Here is a tiny trained network, its code and every weight. The questions are about switching its units off for an input and a class, where a switched-off unit gives its printed mean instead of its output.

import numpy as np


def w(rows, s, z=0):
    codes = np.array(rows[::2]) - 128.0
    scale = np.full(codes.shape[1], s)
    scale[-1] = z or s
    return codes * scale


def f(y):
    return y / 2 * (1 + np.tanh(0.7978845608 * (y + 0.044715 * y**3)))


def log_softmax(a):
    a = a - a.max(-1, keepdims=True)
    return a - np.log(np.exp(a).sum(-1, keepdims=True))


def net(x, mask):
    res = np.array(x, float).reshape(1, 4) / 4 @ E
    y = f(res @ A[0][:, :-1].T + A[0][:, -1])
    res = res + np.where(mask, y, B[0][:, -1]) @ B[0][:, :-1]
    return log_softmax(res[-1] @ U[:, :-1].T + U[:, -1])


A, B = {}, {}
E = w([
[20,176,46,244],'x0',
[208,108,2,172],'x1',
[36,103,58,19],'x2',
[157,213,129,55],'x3',
],0.0088)
A[0] = w([
[109,84,240,100,74],'N0',
[197,201,149,101,212],'N1',
[196,194,178,127,115],'N2',
[142,72,163,189,223],'N3',
[72,81,169,195,181],'N4',
[155,84,53,217,169],'N5',
[127,67,164,45,153],'N6',
[117,82,125,189,88],'N7',
[209,164,122,37,220],'N8',
[117,67,181,146,3],'N9',
[145,128,87,236,79],'N10',
[157,152,100,11,173],'N11',
[116,110,86,201,158],'N12',
[119,137,82,39,141],'N13',
[212,152,72,28,135],'N14',
[38,217,125,83,54],'N15',
[79,32,207,132,180],'N16',
[78,247,141,69,82],'N17',
[137,88,78,50,142],'N18',
[193,152,142,94,86],'N19',
[157,128,94,209,160],'N20',
[60,106,136,171,212],'N21',
[96,79,91,66,206],'N22',
],0.013,0.005)
B[0] = w([
[133,147,139,2,216],'N0',
[100,94,212,38,215],'N1',
[161,103,230,116,197],'N2',
[192,134,53,100,213],'N3',
[90,214,22,50,211],'N4',
[212,218,34,191,254],'N5',
[70,123,78,51,225],'N6',
[161,135,38,139,173],'N7',
[161,15,198,115,248],'N8',
[132,159,120,43,147],'N9',
[215,134,58,151,227],'N10',
[53,12,97,204,235],'N11',
[235,108,101,228,214],'N12',
[76,52,102,203,210],'N13',
[156,25,161,223,231],'N14',
[51,195,184,209,205],'N15',
[113,153,59,6,217],'N16',
[66,158,195,196,208],'N17',
[66,76,50,216,204],'N18',
[198,45,215,172,177],'N19',
[217,198,75,153,220],'N20',
[82,244,94,176,212],'N21',
[57,132,89,219,216],'N22',
],0.0094,0.011)
U = w([
[204,174,95,184,253],'0',
[45,181,141,170,129],'1',
[118,123,57,191,22],'2',
[79,11,93,171,28],'3',
[107,176,75,42,25],'4',
[187,91,253,106,148],'5',
],0.013,0.0078)

Each question gives the input, the list of numbers given to net, and the class t.
The units are the neurons (one row each of A and B). Each row of codes is followed by its name. A weight is (code - 128) times the scale printed after its matrix; where a second scale follows, it is the last column's (A, B and U).
mask holds one flag per neuron, in row order. A switched-off neuron (its flag False) gives its mean, the last column of its row in B, instead of its output. The means were averaged over made-up inputs and are rounded, as every weight is.
A unit's drop is (log p(t) with every unit on - log p(t) with that unit switched off) / (log p(t) with every unit on - log p(t) with every unit switched off).
The circuit of an input: a set's keep is (log p(t) with only the set's units on - log p(t) with every unit switched off) / (log p(t) with every unit on - log p(t) with every unit switched off). Starting from the 12 units with the biggest drops (on a tie, the unit counted first), units are removed one at a time, each time the one whose removal leaves the highest keep (on an exact tie, the one counted first), for as long as the keep stays at least 0.8.
circuit, biggest first: the units of the circuit, biggest drop first
unit that matters most: the unit with the biggest drop
top k neurons: the k neurons with the biggest drops, biggest first
drop of u: that unit's drop, to one decimal
input [-8,7,-3,6], class 5: top 4 neurons -> N2; N1; N19; N8
input [6,-7,-1,-8], class 4: circuit, biggest first -> N4; N16
input [0,0,7,-6], class 2: circuit, biggest first -> N8
input [3,0,3,-5], class 0: circuit, biggest first -> N11; N13
input [4,-6,3,-4], class 1: top 2 neurons -> N15; N21
input [-8,-6,-3,-4], class 4: top 4 neurons -> N16; N6; N0; N14
input [0,-6,-5,1], class 4: top 2 neurons -> N8; N14
input [5,-8,-7,7], class 1: top 3 neurons -> N8; N15; N17
input [5,-6,-6,-7], class 0: top 3 neurons -> N12; N10; N6
input [2,7,7,1], class 3: drop of N11 -> 0.2
input [3,8,4,1], class 0: drop of N5 -> 0.5
input [1,-4,-8,-2], class 4: drop of N4 -> 0.2
input [3,-4,7,5], class 1: drop of N17 -> 0.1
input [5,-6,-4,-3], class 4: unit that matters most -> N4
